Here is a tiny trained network, its code and every weight. The questions are about switching its units off for an input and a target symbol, where a switched-off unit gives its printed mean instead of its output.

import numpy as np


def w(rows, s, z=0):
    codes = np.array(rows[::2]) - 128.0
    scale = np.full(codes.shape[1], s)
    scale[-1] = z or s
    return codes * scale


def f(y):
    return np.maximum(y, 0)


def softmax(a):
    e = np.exp(a - a.max(-1, keepdims=True))
    return e / e.sum(-1, keepdims=True)


def log_softmax(a):
    a = a - a.max(-1, keepdims=True)
    return a - np.log(np.exp(a).sum(-1, keepdims=True))


def net(x, mask):
    ids = ['βγδζθπστ'.index(c) for c in x.split()]
    T = len(ids)
    res = E[ids] + P[:T]
    u = 0
    for l in range(2):
        r = res
        for j in range(2):
            rows = slice(2 * j, 2 * j + 2)
            q, k, v = (r @ M[l][rows].T for M in (Q, K, V))
            z = softmax(np.where(np.tri(T) > 0, q @ k.T / 2**0.5, -1e9)) @ v
            o = O[l][rows]
            res = res + np.where(mask[u + j], z, o[:, -1]) @ o[:, :-1]
        u += 2
        y = f(res @ A[l][:, :-1].T + A[l][:, -1])
        res = res + np.where(mask[u : u + 8], y, B[l][:, -1]) @ B[l][:, :-1]
        u += 8
    return log_softmax(res[-1] @ U[:, :-1].T + U[:, -1])


Q, K, V, O, A, B = {}, {}, {}, {}, {}, {}
E = w([
[83,44,128],'β',
[87,41,116],'γ',
[32,198,53],'δ',
[68,71,62],'ζ',
[200,77,153],'θ',
[73,250,195],'π',
[67,64,95],'σ',
[226,116,65],'τ',
],0.015)
P = w([
[2,16,79],'0',
[12,33,108],'1',
[42,51,141],'2',
[77,88,165],'3',
[106,134,178],'4',
[129,176,220],'5',
[141,214,179],'6',
],0.0075)
Q[0] = w([
[137,48,110],'L0H1',
[150,8,112],'L0H1',
[119,156,174],'L0H2',
[192,143,108],'L0H2',
],0.014)
K[0] = w([
[167,37,95],'L0H1',
[230,114,25],'L0H1',
[144,127,94],'L0H2',
[12,38,77],'L0H2',
],0.011)
V[0] = w([
[53,167,146],'L0H1',
[58,94,34],'L0H1',
[249,125,141],'L0H2',
[206,207,204],'L0H2',
],0.011)
O[0] = w([
[86,135,149,215],'L0H1',
[211,118,110,158],'L0H1',
[114,60,177,10],'L0H2',
[110,1,40,89],'L0H2',
],0.0072,0.013)
A[0] = w([
[72,127,129,81],'L0N1',
[67,123,106,92],'L0N2',
[92,8,71,67],'L0N3',
[104,204,136,146],'L0N4',
[97,127,176,89],'L0N5',
[128,181,89,131],'L0N6',
[85,31,113,39],'L0N7',
[179,183,102,254],'L0N8',
],0.016,0.006)
B[0] = w([
[49,110,107,169],'L0N1',
[111,98,194,169],'L0N2',
[161,14,69,144],'L0N3',
[114,100,43,251],'L0N4',
[151,218,116,159],'L0N5',
[81,46,133,191],'L0N6',
[87,46,1,135],'L0N7',
[199,114,182,193],'L0N8',
],0.008,0.022)
Q[1] = w([
[31,156,162],'L1H1',
[129,238,233],'L1H1',
[189,197,120],'L1H2',
[77,255,117],'L1H2',
],0.0098)
K[1] = w([
[55,159,6],'L1H1',
[132,105,97],'L1H1',
[105,164,88],'L1H2',
[95,84,85],'L1H2',
],0.013)
V[1] = w([
[138,51,192],'L1H1',
[115,47,14],'L1H1',
[87,176,215],'L1H2',
[134,125,2],'L1H2',
],0.0083)
O[1] = w([
[87,165,194,65],'L1H1',
[177,253,123,206],'L1H1',
[19,197,125,36],'L1H2',
[98,50,148,254],'L1H2',
],0.0069,0.0092)
A[1] = w([
[23,59,165,128],'L1N1',
[46,140,243,193],'L1N2',
[255,195,103,20],'L1N3',
[246,75,78,62],'L1N4',
[125,234,153,96],'L1N5',
[133,147,23,3],'L1N6',
[189,235,103,141],'L1N7',
[20,127,96,74],'L1N8',
],0.0091,0.0062)
B[1] = w([
[90,168,187,230],'L1N1',
[231,78,137,173],'L1N2',
[55,255,168,163],'L1N3',
[121,176,147,230],'L1N4',
[202,142,42,143],'L1N5',
[64,55,68,172],'L1N6',
[32,203,68,147],'L1N7',
[140,148,233,249],'L1N8',
],0.0088,0.012)
U = w([
[183,156,139,211],'β',
[94,89,44,48],'γ',
[129,233,47,215],'δ',
[133,153,119,136],'ζ',
[209,148,219,177],'θ',
[3,170,223,68],'π',
[109,111,134,175],'σ',
[165,255,191,5],'τ',
],0.0068,0.0033)

Each question gives the input, a string of symbols that net reads in full, and the target symbol t.
The units are the heads (2 rows each of Q, K, V and O) and the neurons (one row each of A and B). Each row of codes is followed by its name. A weight is (code - 128) times the scale printed after its matrix; where a second scale follows, it is the last column's (O, A, B and U).
mask holds one flag per unit, layer by layer, with each layer's heads first. A switched-off unit (its flag False) gives its mean, the last column of its rows in O or B, instead of its output. The means were averaged over made-up inputs and are rounded, as every weight is.
A unit's drop is (log p(t) with every unit on - log p(t) with that unit switched off) / (log p(t) with every unit on - log p(t) with every unit switched off).
The circuit of an input: a set's keep is (log p(t) with only the set's units on - log p(t) with every unit switched off) / (log p(t) with every unit on - log p(t) with every unit switched off). Starting from the 12 units with the biggest drops (on a tie, the unit counted first), units are removed one at a time, each time the one whose removal leaves the highest keep (on an exact tie, the one counted first), for as long as the keep stays at least 0.8.
circuit, biggest first: the units of the circuit, biggest drop first
unit that matters most: the unit with the biggest drop
top k neurons: the k neurons with the biggest drops, biggest first
k most important neurons of layer l: the k neurons of layer l with the biggest drops, biggest first
heads that matter: for each layer, one digit per head in row order, 1 if its drop is at least 0.15 and else 0, layers parted by /
input δ σ γ β, target θ: circuit, biggest first	[L0H1, L0N4]
input σ θ γ π β, target γ: 2 most important neurons of layer 1	[L1N6, L1N3]
input π π δ π, target δ: 2 most important neurons of layer 0	[L0N5, L0N6]
input π ζ δ δ θ τ, target τ: unit that matters most	L0N8
input π σ π ζ, target γ: heads that matter	11 / 00
input σ δ γ δ, target γ: top 4 neurons	[L0N4, L0N6, L1N8, L0N2]
input δ θ γ, target π: heads that matter	11 / 10
input τ ζ π σ, target γ: top 2 neurons	[L0N7, L0N3]
input π σ π δ θ θ ζ, target π: heads that matter	01 / 10
input π σ β, target δ: heads that matter	11 / 10
input δ δ δ, target δ: 3 most important neurons of layer 0	[L0N4, L0N2, L0N8]
input π π π γ, target γ: top 3 neurons	[L0N7, L0N3, L1N6]
input π ζ π π π β, target γ: top 2 neurons	[L0N7, L0N3]
input π π δ π δ π δ, target π: unit that matters most	L0H1
input τ ζ σ π π δ, target π: heads that matter	11 / 00
input π γ δ δ σ δ π, target γ: top 3 neurons	[L0N4, L0N3, L0N7]
input δ ζ τ, target τ: top 3 neurons	[L0N8, L1N3, L1N4]
input δ π γ γ γ δ π, target γ: 2 most important neurons of layer 0	[L0N4, L0N8]
input π δ γ ζ θ ζ π, target δ: top 2 neurons	[L0N5, L1N5]
input θ τ π π γ, target γ: 2 most important neurons of layer 1	[L1N8, L1N6]
